Here is a tiny trained network, its code and every weight. The questions are about switching its units off for an input and a target symbol, where a switched-off unit gives its printed mean instead of its output.

import numpy as np


def w(rows, s, z=0):
    codes = np.array(rows[::2]) - 128.0
    scale = np.full(codes.shape[1], s)
    scale[-1] = z or s
    return codes * scale


def norm(h):
    return h / np.sqrt((h * h).mean(-1, keepdims=True) + 1e-5)


def f(y):
    return y / 2 * (1 + np.tanh(0.7978845608 * (y + 0.044715 * y**3)))


def softmax(a):
    e = np.exp(a - a.max(-1, keepdims=True))
    return e / e.sum(-1, keepdims=True)


def log_softmax(a):
    a = a - a.max(-1, keepdims=True)
    return a - np.log(np.exp(a).sum(-1, keepdims=True))


def net(x, mask):
    ids = ['Σαβζμξπτφψ'.index(c) for c in x.split()]
    T = len(ids)
    res = E[ids] + P[:T]
    u = 0
    for l in range(2):
        q, k, v = (norm(res) @ M[l].T for M in (Q, K, V))
        z = softmax(np.where(np.tri(T) > 0, q @ k.T / 2**0.5, -1e9)) @ v
        res = res + np.where(mask[u], z, O[l][:, -1]) @ O[l][:, :-1]
        u += 1
        y = f(norm(res) @ A[l][:, :-1].T + A[l][:, -1])
        res = res + np.where(mask[u : u + 4], y, B[l][:, -1]) @ B[l][:, :-1]
        u += 4
    return log_softmax(norm(res)[-1] @ U[:, :-1].T + U[:, -1])


Q, K, V, O, A, B = {}, {}, {}, {}, {}, {}
E = w([
[38,39,172,126,74,29],'Σ',
[92,65,72,72,195,142],'α',
[1,61,155,112,95,85],'β',
[120,21,227,220,183,129],'ζ',
[17,115,70,234,156,153],'μ',
[134,199,99,44,154,153],'ξ',
[56,28,192,99,218,128],'π',
[100,177,59,26,147,88],'τ',
[110,90,189,31,195,108],'φ',
[7,102,97,165,46,65],'ψ',
],0.0099)
P = w([
[155,180,171,170,69,138],'0',
[114,98,60,67,63,182],'1',
[169,91,119,87,125,140],'2',
[64,232,161,126,110,112],'3',
[109,143,134,246,141,207],'4',
[181,30,70,84,84,199],'5',
[164,101,166,43,130,106],'6',
[87,233,172,184,151,119],'7',
[77,123,113,193,119,221],'8',
[176,36,81,122,105,200],'9',
[85,119,131,30,122,75],'10',
[34,111,153,159,141,140],'11',
],0.012)
Q[0] = w([
[200,1,36,106,85,200],'0.h0',
[132,135,138,203,147,195],'0.h0',
],0.0096)
K[0] = w([
[96,254,211,179,208,18],'0.h0',
[230,92,110,80,171,9],'0.h0',
],0.0076)
V[0] = w([
[164,130,242,37,216,108],'0.h0',
[121,180,102,135,95,254],'0.h0',
],0.0098)
O[0] = w([
[110,147,190,70,57,115,149],'0.h0',
[131,87,253,147,106,233,255],'0.h0',
],0.012,0.0039)
A[0] = w([
[117,141,181,149,151,26,153],'0.n0',
[132,81,162,62,213,107,84],'0.n1',
[16,2,187,136,181,60,194],'0.n2',
[147,115,142,68,65,164,252],'0.n3',
],0.0056,0.0036)
B[0] = w([
[255,181,75,104,105,138,137],'0.n0',
[147,208,99,166,18,89,145],'0.n1',
[151,209,66,43,177,208,254],'0.n2',
[53,166,100,189,254,178,231],'0.n3',
],0.0073,0.0057)
Q[1] = w([
[185,2,104,66,157,152],'1.h0',
[41,68,81,30,192,191],'1.h0',
],0.0068)
K[1] = w([
[19,181,129,184,73,143],'1.h0',
[254,94,188,160,106,17],'1.h0',
],0.0069)
V[1] = w([
[71,124,141,5,255,171],'1.h0',
[221,161,155,153,183,180],'1.h0',
],0.0086)
O[1] = w([
[141,61,110,11,129,126,254],'1.h0',
[166,23,64,185,9,149,177],'1.h0',
],0.012,0.007)
A[1] = w([
[167,116,117,228,112,181,157],'1.n0',
[175,218,72,148,113,44,5],'1.n1',
[159,167,4,130,171,97,149],'1.n2',
[131,101,96,80,208,174,210],'1.n3',
],0.011,0.0026)
B[1] = w([
[150,246,145,120,188,117,156],'1.n0',
[215,23,146,69,189,126,132],'1.n1',
[99,64,184,139,133,80,165],'1.n2',
[74,96,84,206,121,107,254],'1.n3',
],0.012,0.011)
U = w([
[181,85,105,99,178,9,198],'Σ',
[149,129,122,147,95,130,31],'α',
[114,90,163,166,78,67,5],'β',
[190,145,94,172,35,99,217],'ζ',
[192,167,74,188,156,175,89],'μ',
[106,93,254,143,59,241,181],'ξ',
[113,168,95,32,135,110,83],'π',
[150,84,94,115,72,164,71],'τ',
[130,183,148,41,44,99,253],'φ',
[68,165,182,239,144,66,80],'ψ',
],0.0069,0.0027)

Each question gives the input, a string of symbols that net reads in full, and the target symbol t.
The units are the heads (2 rows each of Q, K, V and O) and the neurons (one row each of A and B). Each row of codes is followed by its name. A weight is (code - 128) times the scale printed after its matrix; where a second scale follows, it is the last column's (O, A, B and U).
mask holds one flag per unit, layer by layer, with each layer's heads first. A switched-off unit (its flag False) gives its mean, the last column of its rows in O or B, instead of its output. The means were averaged over made-up inputs and are rounded, as every weight is.
A unit's drop is (log p(t) with every unit on - log p(t) with that unit switched off) / (log p(t) with every unit on - log p(t) with every unit switched off).
The circuit of an input: a set's keep is (log p(t) with only the set's units on - log p(t) with every unit switched off) / (log p(t) with every unit on - log p(t) with every unit switched off). Starting from all 10 units, units are removed one at a time, each time the one whose removal leaves the highest keep (on an exact tie, the one counted first), for as long as the keep stays at least 0.8.
units of the circuit, in order: the units of the circuit, biggest drop first
unit that matters most: the unit with the biggest drop
k most important neurons: the k neurons with the biggest drops, biggest first
top k neurons in layer l: the k neurons of layer l with the biggest drops, biggest first
input Σ ξ ψ ξ τ, target ψ: unit that matters most -> 0.h0
input Σ π α ξ α Σ ξ Σ α, target ψ: units of the circuit, in order -> (0.h0 1.h0 0.n3 1.n2)
input Σ π ξ τ φ ξ ψ α τ ξ, target ψ: 2 most important neurons -> (0.n3 0.n2)
input ψ ξ π ψ ψ τ, target ψ: units of the circuit, in order -> (1.h0 0.n2)
input π Σ φ μ π ξ π, target π: units of the circuit, in order -> (1.h0 0.h0 0.n2)
input β φ μ β ξ Σ ξ π, target Σ: units of the circuit, in order -> (0.h0 0.n3)
input ζ π ξ, target ζ: units of the circuit, in order -> (1.h0 0.h0)
input ξ μ φ ψ, target μ: units of the circuit, in order -> (0.h0 1.n0)
input π ξ α π τ Σ ξ β, target Σ: top 2 neurons in layer 0 -> (0.n0 0.n3)
input ξ τ ξ ξ μ, target ξ: units of the circuit, in order -> (0.h0 1.n3)
input ψ ξ π, target ψ: top 2 neurons in layer 0 -> (0.n3 0.n2)
input Σ φ Σ, target Σ: units of the circuit, in order -> (0.h0 1.n1 1.h0)
input π ζ ψ, target π: units of the circuit, in order -> (0.h0 1.h0)
input π ξ ξ ξ ξ ξ φ, target ξ: units of the circuit, in order -> (0.h0)
input Σ Σ π Σ ζ ξ β, target Σ: 2 most important neurons -> (0.n0 1.n1)
input Σ ξ ξ Σ ξ φ ξ β, target φ: units of the circuit, in order -> (0.h0 1.n3)
input ζ Σ τ, target ζ: 2 most important neurons -> (0.n0 0.n3)
input ψ π μ φ Σ ξ ξ Σ, target ξ: 2 most important neurons -> (0.n1 1.n3)
input ζ ψ ξ ξ φ μ φ ξ ψ ξ α π, target μ: 2 most important neurons -> (1.n0 0.n2)
input ξ φ ξ ψ, target φ: most important neuron -> (1.n3)
input Σ Σ φ ξ, target Σ: 2 most important neurons -> (1.n1 0.n3)
